Below is a small trained network, with its code and all its weights. Each question gives an input and a target symbol and asks what happens when units are switched off, that is, made to give their printed mean instead of their output.

import numpy as np


def w(rows, s, z=0):
    codes = np.array(rows[::2]) - 128.0
    scale = np.full(codes.shape[1], s)
    scale[-1] = z or s
    return codes * scale


def norm(h):
    return h / np.sqrt((h * h).mean(-1, keepdims=True) + 1e-5)


def f(y):
    return y / 2 * (1 + np.tanh(0.7978845608 * (y + 0.044715 * y**3)))


def softmax(a):
    e = np.exp(a - a.max(-1, keepdims=True))
    return e / e.sum(-1, keepdims=True)


def log_softmax(a):
    a = a - a.max(-1, keepdims=True)
    return a - np.log(np.exp(a).sum(-1, keepdims=True))


def net(x, mask):
    ids = ['αβδεζηθλμπτφψω'.index(c) for c in x.split()]
    T = len(ids)
    res = E[ids] + P[:T]
    u = 0
    for l in range(2):
        q, k, v = (norm(res) @ M[l].T for M in (Q, K, V))
        z = softmax(np.where(np.tri(T) > 0, q @ k.T / 2**0.5, -1e9)) @ v
        res = res + np.where(mask[u], z, O[l][:, -1]) @ O[l][:, :-1]
        u += 1
        y = f(norm(res) @ A[l][:, :-1].T + A[l][:, -1])
        res = res + np.where(mask[u : u + 4], y, B[l][:, -1]) @ B[l][:, :-1]
        u += 4
    return log_softmax(norm(res)[-1] @ U[:, :-1].T + U[:, -1])


Q, K, V, O, A, B = {}, {}, {}, {}, {}, {}
E = w([
[153,89,193],'α',
[89,164,127],'β',
[86,165,129],'δ',
[84,165,123],'ε',
[149,87,178],'ζ',
[151,76,155],'η',
[84,167,132],'θ',
[85,170,141],'λ',
[154,97,189],'μ',
[120,56,201],'π',
[81,172,142],'τ',
[83,182,165],'φ',
[116,2,225],'ψ',
[156,117,23],'ω',
],0.007)
P = w([
[16,3,135],'0',
[44,34,120],'1',
[61,58,115],'2',
[72,78,98],'3',
[89,100,98],'4',
[100,114,79],'5',
[112,130,87],'6',
[127,142,89],'7',
[149,153,105],'8',
[156,168,105],'9',
[170,184,96],'10',
[194,198,117],'11',
[207,215,102],'12',
[223,244,88],'13',
],0.0047)
Q[0] = w([
[108,254,74],'0.h1',
[147,177,97],'0.h1',
],0.0057)
K[0] = w([
[68,87,254],'0.h1',
[92,106,164],'0.h1',
],0.0049)
V[0] = w([
[7,62,194],'0.h1',
[169,110,3],'0.h1',
],0.0042)
O[0] = w([
[3,138,44,253],'0.h1',
[176,74,111,112],'0.h1',
],0.0047,0.0043)
A[0] = w([
[156,196,171,99],'0.n1',
[137,26,154,142],'0.n2',
[136,121,155,4],'0.n3',
[255,114,232,53],'0.n4',
],0.0092,0.002)
B[0] = w([
[78,141,40,133],'0.n1',
[76,114,72,248],'0.n2',
[187,146,253,20],'0.n3',
[58,145,75,237],'0.n4',
],0.0071,0.0012)
Q[1] = w([
[222,87,254],'1.h1',
[187,171,191],'1.h1',
],0.024)
K[1] = w([
[15,3,165],'1.h1',
[165,51,204],'1.h1',
],0.015)
V[1] = w([
[111,66,114],'1.h1',
[71,210,255],'1.h1',
],0.0086)
O[1] = w([
[114,73,110,151],'1.h1',
[111,138,1,2],'1.h1',
],0.008,0.0056)
A[1] = w([
[200,104,79,252],'1.n1',
[197,65,119,106],'1.n2',
[161,141,6,154],'1.n3',
[72,148,172,81],'1.n4',
],0.016,0.0036)
B[1] = w([
[152,136,253,120],'1.n1',
[150,233,99,142],'1.n2',
[27,219,160,255],'1.n3',
[139,113,222,251],'1.n4',
],0.015,0.0043)
U = w([
[41,93,195,210],'α',
[167,215,182,254],'β',
[130,109,58,129],'δ',
[127,110,84,64],'ε',
[224,98,249,183],'ζ',
[112,154,74,56],'η',
[123,134,75,67],'θ',
[165,107,73,26],'λ',
[132,105,84,40],'μ',
[112,149,80,41],'π',
[80,203,66,96],'τ',
[142,93,80,22],'φ',
[158,113,80,27],'ψ',
[186,90,78,21],'ω',
],0.011,0.0058)

Each question gives the input, a string of symbols that net reads in full, and the target symbol t.
The units are the heads (2 rows each of Q, K, V and O) and the neurons (one row each of A and B). Each row of codes is followed by its name. A weight is (code - 128) times the scale printed after its matrix; where a second scale follows, it is the last column's (O, A, B and U).
mask holds one flag per unit, layer by layer, with each layer's heads first. A switched-off unit (its flag False) gives its mean, the last column of its rows in O or B, instead of its output. The means were averaged over made-up inputs and are rounded, as every weight is.
A unit's drop is (log p(t) with every unit on - log p(t) with that unit switched off) / (log p(t) with every unit on - log p(t) with every unit switched off).
The circuit of an input: a set's keep is (log p(t) with only the set's units on - log p(t) with every unit switched off) / (log p(t) with every unit on - log p(t) with every unit switched off). Starting from all 10 units, units are removed one at a time, each time the one whose removal leaves the highest keep (on an exact tie, the one counted first), for as long as the keep stays at least 0.8.
units of the circuit, in order: the units of the circuit, biggest drop first
unit that matters most: the unit with the biggest drop
top k neurons: the k neurons with the biggest drops, biggest first
k most important neurons of layer l: the k neurons of layer l with the biggest drops, biggest first
drop of u: that unit's drop, to one decimal
input λ ω λ, target ζ: top 2 neurons : (1.n3 1.n4)
input β ω μ β, target ζ: unit that matters most : 1.n4
input ω ω β φ φ β ω ψ λ θ ω ω ε β, target ζ: top 2 neurons : (0.n1 1.n3)
input θ ω ζ ε ψ ω φ λ, target ζ: units of the circuit, in order : (1.n4 1.n3)
input φ ε ω λ θ ω ε, target ζ: units of the circuit, in order : (1.n3 1.n4)
input ω θ φ ω φ ε ω φ ω τ ω β φ, target ζ: units of the circuit, in order : (1.n3 1.n4)
input ω ω α ω δ, target ζ: 2 most important neurons of layer 1 : (1.n3 1.n4)
input ε ζ φ θ β π δ ω η η, target ζ: 2 most important neurons of layer 1 : (1.n3 1.n4)
input ω μ θ ω λ τ φ λ ω ω α θ, target ζ: top 3 neurons : (0.n1 1.n3 1.n4)
input π μ ω ζ ω ω, target β: units of the circuit, in order : (1.n2 0.h1 1.h1)
input ζ ω φ ζ, target ζ: top 4 neurons : (1.n3 0.n2 0.n4 0.n1)
input λ ε λ φ ω η, target ζ: 2 most important neurons of layer 1 : (1.n3 1.n2)
input ω η ω ζ ω, target β: top 3 neurons : (1.n2 1.n4 0.n3)
input φ ω α, target ζ: top 2 neurons : (1.n3 0.n2)
input η π ω, target ζ: 2 most important neurons of layer 0 : (0.n4 0.n1)
input β ω θ ω ω π, target ζ: most important neuron of layer 0 : (0.n2)
input ω η δ φ ω μ μ, target ζ: drop of 1.n3 : 0.5
input α θ β φ ω ψ ω ω φ ω ω, target ζ: drop of 1.h1 : 0.5
input ω θ ω λ β μ ω λ ω τ, target ζ: drop of 1.n3 : 0.2
input φ τ β β φ ω μ, target ζ: most important neuron of layer 1 : (1.n3)
